[-1.09 -4.40 -1.55  2.40  1.25] -> Bobok
[-0.36 -1.74 -0.93  1.07  4.33] -> vovus
[-0.03 -0.50  0.53  2.34  6.02] -> dapi
[ 1.35 -0.96 -2.48  1.95 -0.51] -> parif
[-1.82  0.33 -0.21 -2.28 -2.00] -> besas
[-4.28  0.32 -1.20 -0.46  2.23] -> zeri
[-2.00 -1.09 -0.42 -1.54 -4.39] -> zudo
[ 2.52 -0.51 -0.51  2.31  1.31] -> mopi
[-0.60 -3.47 -1.47 -0.27 -7.90] -> Zoz
[ 1.35 -4.40 -0.46  0.63 -2.69] -> seso
both seso Bobok:  : [-4.40]
find: [-1.09 -0.42 -1.54] : zudo
both seso zeri:  : [-0.46]
both mopi parif:  : [-0.51]

[ 4.30  0.34  1.15 -3.23  0.78  3.34 -1.55 -1.41  1.05 -0.48  2.12  0.55
 -0.49] -> kud
[-1.91 -4.20 -3.32 -0.47  0.12 -5.76  3.96 -0.49 -0.48  3.86 -3.14 -4.42
 -0.48] -> vof
[-3.32 -1.62 -0.48 -5.74  3.96 -3.08 -3.51  3.86 -3.14  3.96 -5.55 -0.63
  0.86] -> doka
find: [ 3.96 -0.49 -0.48  3.86] : vof
both doka kud:  : [-0.48]
find: [-3.32 -1.62 -0.48 -5.74  3.96 -3.08 -3.51  3.86 -3.14  3.96 -5.55 -0.63
  0.86] : doka
find: [ 0.78  3.34 -1.55 -1.41] : kud
both kud doka:  : [-0.48]
find: [-3.32 -0.47  0.12 -5.76  3.96 -0.49 -0.48  3.86 -3.14] : vof

